Rows and roughly how far along a hidden order each lies, from 0 to 12
In the rows, zero is written as 128.
[121 134 143 145 153 125 119 109 161 140 112 132 134 127 138 130 133 155
 149 105 166  70  92 123 119 164 134 128  74 154 112 100 151 123 142 150
 142 230   5 132 121 118 130 117 128 159 127 117 125 107 123 157 140 153
 134 107 160 131 136 127 129 143 143 132 133 121 121 122 111 147 148 130
 187 109 110 129 133 111 132 119 145 145 117] : 3
[115 146 134 154 154 118 121 101 158 145 111 130 118 138 140 135 143 158
 132  96 166  59  99 122 120 157 126 137  82 157 116  91 153 122 142 149
 146 192   1 132 122 119 119 118 111 144 133 100 120 112 125 144 139 150
 137  98 159 132 138 134 136 148 144 124 131 122 107 123 130 131 155 131
 207 113 104 117 134 119 138 117 152 130 118] : 9
[122 133 150 130 141 130 119  99 170 146 108 131 123 161 145 135 124 147
 138 107 157  72 115 121 125 163 138 138  60 154 118  96 154 124 149 145
 139 248  35 135 118 120 125 122 117 155 125 107 126 119 128 158 146 126
 135 115 158 134 148 127 126 143 143 130 129 126 119 109 117 124 148 124
 188 104 115 125 125 115 137 130 146 140 120] : 0
[125 143 149 132 137 129 121  97 181 145 116 138 115 174 144 137 119 145
 140 124 158  78 117 137 128 164 144 142  67 147 120  96 148 125 156 152
 139 219  11 133 127 117 111 122 122 154 125 115 124 124 129 141 146 127
 133 118 140 135 147 132 124 145 148 130 122 129 119 109 120 127 141 138
 180  97 122 122 122 123 143 128 142 135 124] : 1
[119 153 143 142 161 123 122 112 167 150 119 130 120 146 136 135 127 148
 135 105 164  80  99 122 122 162 137 135  89 156 116 102 147 126 152 149
 144 176   1 133 129 116 118 117 126 151 128 118 118 115 120 156 138 150
 132 115 155 135 134 133 133 149 147 128 125 123 122 123 119 139 150 138
 186 105 108 129 143 114 144 115 155 132 115] : 11
[118 158 130 145 160 121 120 104 168 149 111 132 115 146 142 136 135 151
 132  97 159  64 106 130 122 158 132 141  72 163 118  92 151 125 151 157
 143 163   1 133 125 113 111 117 119 149 130 116 125 116 123 152 142 154
 133 105 152 132 138 136 142 148 146 126 126 129 120 114 125 125 153 137
 212 108 116 109 139 124 145 122 160 124 114] : 10
[128 139 157 130 145 133 122  92 186 150 119 135 117 170 145 136 101 142
 129 114 153  89 116 120 132 164 144 139  63 139 114 110 153 128 171 144
 132 248  30 133 130 125 123 121 121 159 125  99 128 122 124 146 153 113
 132 139 154 133 152 132 120 147 145 129 121 126 135 109 106 131 142 137
 189 100 125 132 126 118 139 130 131 133 119] : 7
[121 134 164 147 151 131 122  97 185 154 119 132 122 154 137 133 104 147
 133 115 165  91 101 115 131 168 146 129  88 135 114 114 152 126 159 146
 131 232   1 134 131 124 127 118 130 148 127  98 119 122 125 153 146 128
 135 130 165 135 145 134 118 144 149 128 119 122 140 120 102 140 141 129
 183 113 112 155 126 105 133 122 130 142 114] : 5
[127 125 164 123 137 136 122 101 169 158 122 138 129 182 144 136  96 144
 142 129 148  93 111 134 134 164 143 137  89 138 114 101 152 122 155 139
 128 255  39 133 129 131 133 124 120 164 125  96 120 123 128 142 144 120
 134 124 164 137 142 131 114 142 142 122 124 120 115 116 113 134 137 128
 198 103 118 140 120 117 132 122 124 140 122] : 5
[126 123 161 131 134 133 121  96 173 152 118 137 125 172 144 134  95 150
 139 123 156  86 116 122 132 162 139 134  72 140 115 100 155 122 152 138
 133 255  68 133 125 130 134 123 118 159 126  89 124 121 128 146 147 111
 135 124 161 132 150 130 118 142 142 128 126 120 117 114 113 132 141 127
 190 103 116 136 117 117 130 128 128 141 120] : 2
[121 141 151 130 148 131 122 104 177 151 112 133 126 159 144 137 120 145
 134 106 160  83 113 127 127 168 145 138  69 150 115 105 146 126 153 149
 136 235   1 135 125 121 122 119 120 159 125 117 126 120 125 155 141 131
 134 120 161 138 141 128 120 145 146 126 126 125 123 114 108 124 144 130
 189 100 118 139 127 116 141 122 139 141 120] : 1
[124 140 157 136 156 129 122  98 175 151 114 134 119 157 141 135  99 142
 132 112 160  82 114 115 130 170 141 133  64 147 117 107 156 127 164 145
 133 222  28 135 129 122 128 119 124 146 125 102 126 122 124 150 147 129
 134 127 158 132 150 131 129 142 146 129 126 122 138 112 111 128 142 131
 178 104 121 131 132 119 135 131 146 130 111] : 7
[118 145 136 151 140 120 122 103 175 151 115 139 115 151 142 134 129 150
 130 108 162  72 111 151 133 160 145 136 113 140 117  95 148 126 138 152
 132 191  19 131 131 117 120 118 118 141 132 107 127 122 133 143 148 136
 135 112 147 134 143 137 128 140 148 118 119 128 127 119 115 125 140 137
 192 115 116 133 121 119 142 120 121 136 117] : 3
[128 141 137 121 139 124 121 103 156 146 113 143 119 162 149 138 124 139
 144 113 146  73 124 154 130 156 138 139  77 159 120  81 149 127 148 150
 137 190  80 133 124 119 126 123 116 156 125 122 136 117 130 143 151 127
 132 110 145 130 145 129 136 142 138 123 126 130 116 107 124 118 141 138
 187 100 131 101 127 135 146 129 138 130 121] : 3
[129 140 164 126 143 134 125 102 181 147 124 140 118 167 146 137 101 140
 139 134 144  95 113 146 136 161 147 139  96 133 120 107 146 126 170 142
 128 207  15 133 136 124 125 122 125 165 125 115 121 124 127 138 150 127
 132 134 147 133 140 136 120 145 144 125 121 124 134 117 110 147 132 143
 186 102 125 133 126 124 136 122 122 135 123] : 12
[130 135 163 122 141 134 124 102 166 162 122 142 125 171 145 138  86 143
 143 135 145  95 115 139 137 162 142 137  81 141 117 100 152 123 168 148
 122 220  44 133 134 127 129 122 125 165 125 102 124 126 127 140 147 128
 133 128 158 134 146 135 122 142 142 122 123 122 126 111 113 132 132 135
 199 102 128 130 124 127 132 126 132 132 117] : 10
[121 138 148 145 144 124 122  90 183 142 114 136 119 155 148 134 111 153
 128 107 162  71 110 119 127 165 138 136  65 151 114  99 152 124 154 146
 140 253  12 133 125 124 125 118 112 152 129  97 126 117 126 144 145 126
 136 123 153 130 150 131 122 147 147 130 132 121 121 120 114 130 146 134
 194 103 112 131 120 122 136 125 133 136 120] : 4
[124 131 166 132 141 135 121  96 179 151 119 135 124 169 144 137 109 147
 140 124 158  99 110 121 129 169 145 137  69 141 116 108 152 124 160 145
 135 238   5 134 127 124 122 122 126 157 123 105 120 121 127 151 146 125
 134 127 158 137 146 128 116 146 146 130 122 124 129 116 109 137 139 131
 187 100 117 143 122 113 133 125 136 143 122] : 1
[124 154 138 123 147 127 122 112 169 156 114 138 119 162 146 138 126 141
 136 112 147  93 120 152 130 156 145 143  79 155 119  95 145 127 154 155
 135 188   1 133 129 115 117 120 118 156 127 129 130 122 129 146 142 137
 131 116 145 136 138 133 129 145 146 121 124 131 119 107 114 120 141 138
 191 101 126 119 131 127 149 123 139 132 121] : 6
[123 132 147 134 132 130 121 109 157 149 119 135 117 159 138 134 131 146
 143 120 153  82 110 147 129 159 144 135 109 140 119  98 144 125 136 142
 137 195  41 132 125 119 127 125 124 152 127 108 121 120 132 149 149 123
 133 113 153 132 141 133 128 142 141 123 116 127 121 115 120 141 140 133
 189 110 118 128 127 112 142 122 126 144 122] : 2
[123 141 158 127 147 133 123  99 175 160 113 133 114 171 149 138 110 142
 127 118 146  83 116 129 132 159 137 145  68 146 120  98 153 123 168 147
 129 232  24 136 128 124 119 121 110 162 127  93 121 127 128 144 146 124
 134 125 159 135 144 137 126 145 144 123 124 126 123 106 122 129 142 131
 206 108 121 121 126 122 137 128 137 129 122] : 12
[121 137 147 151 145 126 120  96 173 146 119 133 120 160 139 133 128 154
 141 114 168  74  96 120 124 164 138 132  92 143 115 101 153 124 151 148
 141 199   1 132 127 120 117 121 129 156 128 101 118 115 125 150 147 136
 135 113 161 134 144 134 126 148 148 129 117 125 123 122 120 142 146 135
 193 109 109 132 129 109 137 119 139 141 117] : 3
[127 139 152 121 147 133 122 110 157 165 112 137 121 165 144 135 102 142
 135 118 142  83 115 145 135 160 137 139  81 149 118  88 154 124 157 146
 121 208  66 134 128 123 130 123 116 158 127  98 130 126 131 143 149 127
 134 122 159 133 143 135 132 137 140 117 123 127 124 101 119 123 138 126
 201 111 129 117 129 124 138 131 131 130 115] : 11
[118 144 143 138 148 121 123 113 158 151 107 138 127 136 144 137 134 153
 142 112 152  66 111 156 127 153 136 139  89 163 116  87 148 121 141 154
 136 181  28 133 124 116 129 116 110 152 130 126 126 117 132 145 135 161
 135  95 142 133 132 130 134 137 143 121 141 121 109 117 123 129 141 132
 200 109 113 118 124 132 136 118 142 136 123] : 7
[127 125 172 139 150 135 122  96 165 154 118 133 121 154 137 133  95 145
 144 128 156  87 101 113 131 161 133 128  92 133 117 105 156 123 169 142
 129 212  17 134 130 127 133 123 133 158 124  85 116 121 124 150 152 134
 135 127 170 130 147 137 129 143 141 130 119 119 141 114 117 155 139 128
 185 112 116 131 132 108 125 129 139 134 113] : 12
[126 136 171 113 147 136 125 100 174 159 109 138 124 172 153 140  97 138
 133 118 144  89 129 135 133 162 146 144  58 149 117 100 149 125 170 143
 126 252  47 138 126 126 134 120 110 161 121 114 129 127 130 144 146 124
 135 129 157 135 146 127 122 139 145 124 135 123 128 105 108 119 132 127
 190  99 129 133 120 129 138 133 134 133 122] : 5
[124 143 132 130 147 125 119  93 166 140 111 135 121 160 153 137 129 149
 136 105 152  62 113 123 120 159 130 144  51 161 119  87 148 123 155 148
 145 220  22 132 120 121 118 121 110 167 127 110 127 112 124 144 145 132
 134 111 150 131 143 128 131 151 142 131 134 126 106 113 127 126 154 135
 201  96 119 103 129 129 139 127 153 130 123] : 6
